Below are the code and all the weights of a small trained network. Each question names an input and a class and asks about switching units off, where a switched-off unit gives its printed mean instead of its output.

import numpy as np


def w(rows, s, z=0):
    codes = np.array(rows[::2]) - 128.0
    scale = np.full(codes.shape[1], s)
    scale[-1] = z or s
    return codes * scale


def f(y):
    return np.maximum(y, 0)


def log_softmax(a):
    a = a - a.max(-1, keepdims=True)
    return a - np.log(np.exp(a).sum(-1, keepdims=True))


def net(x, mask):
    res = np.array(x, float).reshape(1, 8) / 4 @ E
    y = f(res @ A[0][:, :-1].T + A[0][:, -1])
    res = res + np.where(mask, y, B[0][:, -1]) @ B[0][:, :-1]
    return log_softmax(res[-1] @ U[:, :-1].T + U[:, -1])


A, B = {}, {}
E = w([
[217,154,39,218,41,162,120,226],'x0',
[107,127,120,138,156,151,95,138],'x1',
[139,129,129,123,119,118,134,122],'x2',
[127,130,130,123,130,132,134,135],'x3',
[97,19,80,62,119,15,107,231],'x4',
[129,127,128,128,130,131,119,128],'x5',
[136,127,122,124,131,127,118,121],'x6',
[236,72,177,222,248,90,153,164],'x7',
],0.013)
A[0] = w([
[85,83,170,95,119,118,116,145,109],'neuron 1',
[251,136,165,198,138,163,126,167,131],'neuron 2',
[178,171,147,159,195,172,136,109,171],'neuron 3',
[150,92,41,105,94,108,118,203,111],'neuron 4',
[123,191,208,121,163,158,144,64,205],'neuron 5',
[111,196,149,130,59,211,114,82,208],'neuron 6',
[115,127,63,102,73,115,97,181,105],'neuron 7',
[100,77,163,79,169,63,140,135,147],'neuron 8',
[175,75,143,90,199,104,150,152,130],'neuron 9',
[102,117,168,80,175,94,129,62,255],'neuron 10',
[68,166,91,86,82,115,116,108,231],'neuron 11',
[147,155,186,131,188,103,134,71,188],'neuron 12',
[140,160,75,116,75,192,133,123,205],'neuron 13',
[72,110,105,34,110,113,116,111,216],'neuron 14',
[139,87,116,149,161,49,105,177,96],'neuron 15',
],0.015,0.0092)
B[0] = w([
[152,107,161,113,145,126,87,107,174],'neuron 1',
[225,112,117,207,117,109,183,146,226],'neuron 2',
[164,101,115,178,99,179,211,90,215],'neuron 3',
[95,193,194,173,103,44,75,204,214],'neuron 4',
[89,136,40,130,129,241,206,94,253],'neuron 5',
[126,198,49,116,130,115,78,61,255],'neuron 6',
[91,148,204,180,63,81,78,141,201],'neuron 7',
[145,36,165,94,180,103,90,120,216],'neuron 8',
[72,68,94,108,157,76,159,162,202],'neuron 9',
[36,79,127,71,168,219,145,126,243],'neuron 10',
[137,176,141,82,99,188,45,129,235],'neuron 11',
[100,103,93,102,155,179,222,108,222],'neuron 12',
[178,229,61,121,51,102,93,93,211],'neuron 13',
[138,106,218,12,126,213,37,113,238],'neuron 14',
[115,93,115,148,185,54,139,208,198],'neuron 15',
],0.011,0.027)
U = w([
[58,194,90,47,116,214,120,73,202],'0',
[144,216,47,161,33,78,72,56,250],'1',
[96,64,205,33,100,136,18,121,219],'2',
[56,194,208,136,19,64,55,194,44],'3',
[67,24,90,166,136,165,217,76,128],'4',
[236,137,118,227,86,130,185,137,126],'5',
[67,16,122,81,254,31,140,137,92],'6',
[119,116,143,196,144,16,140,252,1],'7',
],0.0089,0.003)

Each question gives the input, the list of numbers given to net, and the class t.
The units are the neurons (one row each of A and B). Each row of codes is followed by its name. A weight is (code - 128) times the scale printed after its matrix; where a second scale follows, it is the last column's (A, B and U).
mask holds one flag per neuron, in row order. A switched-off neuron (its flag False) gives its mean, the last column of its row in B, instead of its output. The means were averaged over made-up inputs and are rounded, as every weight is.
A unit's drop is (log p(t) with every unit on - log p(t) with that unit switched off) / (log p(t) with every unit on - log p(t) with every unit switched off).
The circuit of an input: a set's keep is (log p(t) with only the set's units on - log p(t) with every unit switched off) / (log p(t) with every unit on - log p(t) with every unit switched off). Starting from the 12 units with the biggest drops (on a tie, the unit counted first), units are removed one at a time, each time the one whose removal leaves the highest keep (on an exact tie, the one counted first), for as long as the keep stays at least 0.8.
circuit, biggest first: the units of the circuit, biggest drop first
top k neurons: the k neurons with the biggest drops, biggest first
drop of u: that unit's drop, to one decimal
input [0,-5,8,7,4,-6,7,7], class 6: top 2 neurons	(neuron 9; neuron 8)
input [3,-4,-1,-2,-8,-4,7,1], class 5: circuit, biggest first	(neuron 2)
input [-6,-6,-1,7,1,-8,4,0], class 2: top 2 neurons	(neuron 8; neuron 14)
input [-2,3,8,-2,1,-8,8,-8], class 2: top 2 neurons	(neuron 14; neuron 5)
input [4,6,-2,6,-5,4,-8,1], class 5: top 2 neurons	(neuron 2; neuron 3)
input [-7,-2,-5,-3,-3,-3,1,1], class 4: top 2 neurons	(neuron 11; neuron 13)
input [-4,4,-7,-1,8,-2,-6,1], class 6: top 2 neurons	(neuron 15; neuron 9)
input [4,-5,-7,8,-5,-1,7,0], class 1: top 2 neurons	(neuron 6; neuron 13)
input [7,6,0,-2,0,-4,-2,-8], class 1: top 2 neurons	(neuron 13; neuron 6)
input [1,-8,0,1,7,2,3,7], class 7: top 2 neurons	(neuron 4; neuron 10)
input [6,-1,7,4,-8,-2,1,1], class 5: top 3 neurons	(neuron 2; neuron 3; neuron 11)
input [8,8,-2,-4,1,5,-8,1], class 7: drop of neuron 14	0.2
input [-3,6,2,-3,4,7,5,0], class 2: drop of neuron 14	0.4
input [-5,5,4,5,2,0,-2,6], class 6: drop of neuron 14	0.0
